Below is a small trained network, with its code and all its weights. Each question gives an input and a target symbol and asks what happens when units are switched off, that is, made to give their printed mean instead of their output.

import numpy as np


def w(rows, s, z=0):
    codes = np.array(rows[::2]) - 128.0
    scale = np.full(codes.shape[1], s)
    scale[-1] = z or s
    return codes * scale


def norm(h):
    return h / np.sqrt((h * h).mean(-1, keepdims=True) + 1e-5)


def f(y):
    return y / 2 * (1 + np.tanh(0.7978845608 * (y + 0.044715 * y**3)))


def softmax(a):
    e = np.exp(a - a.max(-1, keepdims=True))
    return e / e.sum(-1, keepdims=True)


def log_softmax(a):
    a = a - a.max(-1, keepdims=True)
    return a - np.log(np.exp(a).sum(-1, keepdims=True))


def net(x, mask):
    ids = ['ΞΩαθλμστφ'.index(c) for c in x.split()]
    T = len(ids)
    res = E[ids] + P[:T]
    u = 0
    for l in range(2):
        r = norm(res)
        for j in range(2):
            rows = slice(3 * j, 3 * j + 3)
            q, k, v = (r @ M[l][rows].T for M in (Q, K, V))
            z = softmax(np.where(np.tri(T) > 0, q @ k.T / 3**0.5, -1e9)) @ v
            o = O[l][rows]
            res = res + np.where(mask[u + j], z, o[:, -1]) @ o[:, :-1]
        u += 2
        y = f(norm(res) @ A[l][:, :-1].T + A[l][:, -1])
        res = res + np.where(mask[u : u + 8], y, B[l][:, -1]) @ B[l][:, :-1]
        u += 8
    return log_softmax(norm(res)[-1] @ U[:, :-1].T + U[:, -1])


Q, K, V, O, A, B = {}, {}, {}, {}, {}, {}
E = w([
[118,161,126,159,191,147,155,114],'Ξ',
[165,49,155,145,67,187,169,121],'Ω',
[70,186,106,185,7,241,139,148],'α',
[128,111,147,77,180,186,142,146],'θ',
[126,57,198,143,150,101,132,88],'λ',
[154,179,155,153,165,70,148,179],'μ',
[86,95,92,86,147,127,181,128],'σ',
[221,96,144,119,155,123,136,147],'τ',
[128,146,116,136,150,201,78,87],'φ',
],0.021)
P = w([
[123,96,56,175,254,151,122,26],'0',
[84,117,77,128,196,120,61,167],'1',
[192,89,123,185,219,139,130,11],'2',
[84,123,88,139,188,116,63,177],'3',
[207,111,163,173,179,124,162,42],'4',
[80,129,99,124,188,114,69,204],'5',
[215,135,197,145,146,116,192,80],'6',
[78,136,113,134,168,107,74,212],'7',
[210,161,240,76,100,90,215,96],'8',
],0.0081)
Q[0] = w([
[167,211,139,163,183,116,145,85],'L0H1',
[251,54,144,92,100,147,100,107],'L0H1',
[187,155,110,131,196,17,132,186],'L0H1',
[171,176,162,157,199,162,124,111],'L0H2',
[128,95,196,180,107,132,114,166],'L0H2',
[151,79,99,126,139,141,128,181],'L0H2',
],0.013)
K[0] = w([
[149,213,65,144,209,107,103,83],'L0H1',
[210,34,136,92,145,196,118,144],'L0H1',
[177,152,118,122,177,6,134,177],'L0H1',
[148,192,183,152,166,162,104,132],'L0H2',
[171,110,193,155,105,126,139,144],'L0H2',
[154,76,185,112,151,102,127,175],'L0H2',
],0.013)
V[0] = w([
[106,85,69,255,138,86,67,134],'L0H1',
[106,114,97,203,202,130,123,148],'L0H1',
[186,185,199,94,105,72,178,101],'L0H1',
[91,130,21,75,89,45,154,74],'L0H2',
[114,242,107,233,63,160,85,108],'L0H2',
[136,148,79,111,195,101,172,106],'L0H2',
],0.0057)
O[0] = w([
[85,134,185,116,112,116,187,250,160],'L0H1',
[183,139,173,105,99,87,134,98,194],'L0H1',
[105,2,108,195,182,192,99,52,48],'L0H1',
[196,165,210,164,105,162,114,84,4],'L0H2',
[154,61,137,89,194,97,126,134,102],'L0H2',
[34,150,72,162,48,178,138,166,147],'L0H2',
],0.0065,0.0046)
A[0] = w([
[122,152,86,60,148,123,99,71,34],'L0N1',
[101,94,155,59,194,72,165,209,86],'L0N2',
[232,228,194,113,129,162,187,67,61],'L0N3',
[185,80,115,52,140,99,162,114,210],'L0N4',
[167,155,137,96,176,122,185,76,113],'L0N5',
[109,24,108,116,136,232,181,127,189],'L0N6',
[102,101,205,117,120,90,28,157,57],'L0N7',
[130,158,108,114,128,120,1,164,5],'L0N8',
],0.0081,0.0019)
B[0] = w([
[119,138,136,158,69,84,160,163,136],'L0N1',
[140,181,74,119,107,165,172,47,201],'L0N2',
[173,60,210,141,72,92,190,162,185],'L0N3',
[44,155,80,217,136,166,124,185,179],'L0N4',
[97,70,134,196,130,161,198,122,175],'L0N5',
[137,213,133,104,157,67,134,123,255],'L0N6',
[123,185,134,117,136,106,2,84,140],'L0N7',
[150,131,152,178,231,164,105,182,143],'L0N8',
],0.0079,0.0061)
Q[1] = w([
[161,79,87,110,135,150,83,32],'L1H1',
[108,177,133,178,76,159,154,168],'L1H1',
[147,103,173,162,169,95,141,51],'L1H1',
[112,170,126,73,116,90,90,131],'L1H2',
[137,131,148,37,151,148,168,175],'L1H2',
[178,170,82,144,129,167,149,249],'L1H2',
],0.012)
K[1] = w([
[144,25,167,191,184,128,225,76],'L1H1',
[62,147,107,116,97,175,123,150],'L1H1',
[104,89,199,138,158,75,149,157],'L1H1',
[111,127,152,108,129,80,103,150],'L1H2',
[57,121,63,7,138,174,179,146],'L1H2',
[151,118,128,128,157,143,172,222],'L1H2',
],0.014)
V[1] = w([
[152,145,55,132,131,166,90,82],'L1H1',
[100,98,194,183,168,119,201,100],'L1H1',
[92,223,31,173,97,158,61,161],'L1H1',
[89,79,141,18,252,31,34,122],'L1H2',
[75,161,63,45,226,92,134,77],'L1H2',
[156,108,73,68,189,112,219,156],'L1H2',
],0.0042)
O[1] = w([
[136,161,151,98,123,94,171,84,128],'L1H1',
[83,143,83,111,165,111,239,161,136],'L1H1',
[129,42,178,119,144,66,79,149,254],'L1H1',
[176,178,138,137,1,173,74,154,2],'L1H2',
[158,49,208,161,8,164,77,153,174],'L1H2',
[142,114,192,60,162,156,132,85,198],'L1H2',
],0.0047,0.0044)
A[1] = w([
[190,80,141,146,101,101,183,202,68],'L1N1',
[67,106,107,66,101,131,128,111,2],'L1N2',
[118,112,157,95,196,166,147,168,175],'L1N3',
[202,72,249,169,80,71,153,185,59],'L1N4',
[92,123,97,97,119,119,190,101,119],'L1N5',
[145,132,44,94,163,95,105,112,19],'L1N6',
[161,131,116,121,30,173,120,113,100],'L1N7',
[124,86,141,132,72,134,151,146,116],'L1N8',
],0.011,0.0035)
B[1] = w([
[82,131,193,106,67,122,59,98,207],'L1N1',
[157,162,50,43,96,103,79,129,128],'L1N2',
[162,93,152,160,91,135,169,76,255],'L1N3',
[139,98,236,43,4,128,73,148,241],'L1N4',
[161,29,159,219,202,113,112,117,214],'L1N5',
[168,141,114,125,2,121,93,159,127],'L1N6',
[140,66,93,174,234,113,169,75,162],'L1N7',
[160,105,171,77,155,36,96,175,165],'L1N8',
],0.0085,0.0064)
U = w([
[130,99,140,189,184,153,209,90,201],'Ξ',
[149,134,250,114,72,107,104,138,148],'Ω',
[48,153,119,161,111,168,139,214,145],'α',
[171,183,116,43,150,212,156,92,131],'θ',
[108,181,111,174,100,143,58,29,89],'λ',
[196,253,153,140,146,51,152,154,91],'μ',
[130,78,67,65,171,90,94,144,124],'σ',
[225,111,69,183,66,167,100,147,72],'τ',
[173,140,184,140,232,179,24,169,3],'φ',
],0.0064,0.0018)

Each question gives the input, a string of symbols that net reads in full, and the target symbol t.
The units are the heads (3 rows each of Q, K, V and O) and the neurons (one row each of A and B). Each row of codes is followed by its name. A weight is (code - 128) times the scale printed after its matrix; where a second scale follows, it is the last column's (O, A, B and U).
mask holds one flag per unit, layer by layer, with each layer's heads first. A switched-off unit (its flag False) gives its mean, the last column of its rows in O or B, instead of its output. The means were averaged over made-up inputs and are rounded, as every weight is.
A unit's drop is (log p(t) with every unit on - log p(t) with that unit switched off) / (log p(t) with every unit on - log p(t) with every unit switched off).
The circuit of an input: a set's keep is (log p(t) with only the set's units on - log p(t) with every unit switched off) / (log p(t) with every unit on - log p(t) with every unit switched off). Starting from the 12 units with the biggest drops (on a tie, the unit counted first), units are removed one at a time, each time the one whose removal leaves the highest keep (on an exact tie, the one counted first), for as long as the keep stays at least 0.8.
circuit, biggest first: the units of the circuit, biggest drop first
most important unit: the unit with the biggest drop
top k neurons in layer l: the k neurons of layer l with the biggest drops, biggest first
drop when u is switched off: that unit's drop, to one decimal
input Ω θ θ, target Ω: most important unit -> L1H2
input σ θ θ, target Ω: circuit, biggest first -> (L0N3; L1H2; L1N4)
input α Ω θ λ θ α μ, target Ξ: circuit, biggest first -> (L0H1; L1H1)
input Ξ Ξ α α μ α θ Ω τ, target Ξ: circuit, biggest first -> (L0H1; L1H1; L0N4)
input μ λ μ, target Ω: circuit, biggest first -> (L1N4; L0N3)
input λ Ω α μ α, target Ω: top 4 neurons in layer 0 -> (L0N3; L0N6; L0N2; L0N5)
input λ Ω τ σ λ α μ, target Ξ: circuit, biggest first -> (L0H1; L1H1; L0N6)
input σ Ω λ μ α λ α θ, target θ: top 3 neurons in layer 0 -> (L0N2; L0N5; L0N3)
input α θ μ θ τ λ φ θ Ω, target Ξ: top 2 neurons in layer 0 -> (L0N4; L0N1)
input α α φ λ Ξ α τ Ω σ, target Ξ: top 2 neurons in layer 0 -> (L0N2; L0N4)
input φ τ τ, target Ω: top 2 neurons in layer 1 -> (L1N4; L1N1)
input α λ σ φ Ω θ μ τ, target τ: top 2 neurons in layer 1 -> (L1N6; L1N4)
input τ φ Ω τ, target τ: top 3 neurons in layer 1 -> (L1N6; L1N4; L1N5)
input φ φ λ Ω θ, target Ξ: most important unit -> L0N4
input μ Ω τ Ω φ Ω α, target Ξ: top 2 neurons in layer 1 -> (L1N7; L1N4)
input Ω Ξ Ξ, target Ω: top 3 neurons in layer 0 -> (L0N3; L0N6; L0N2)
input λ σ φ σ φ α θ, target Ξ: drop when L1N4 is switched off -> 0.1
input σ φ σ λ, target λ: drop when L0N7 is switched off -> 0.9
input φ μ φ, target Ω: drop when L0N1 is switched off -> 0.3
input θ α σ μ Ω α φ, target Ξ: drop when L0H1 is switched off -> 1.9
input τ σ θ Ω α θ Ω α λ, target Ξ: top neuron in layer 0 -> (L0N4)
input τ Ξ Ξ, target Ω: top 2 neurons in layer 0 -> (L0N3; L0N2)
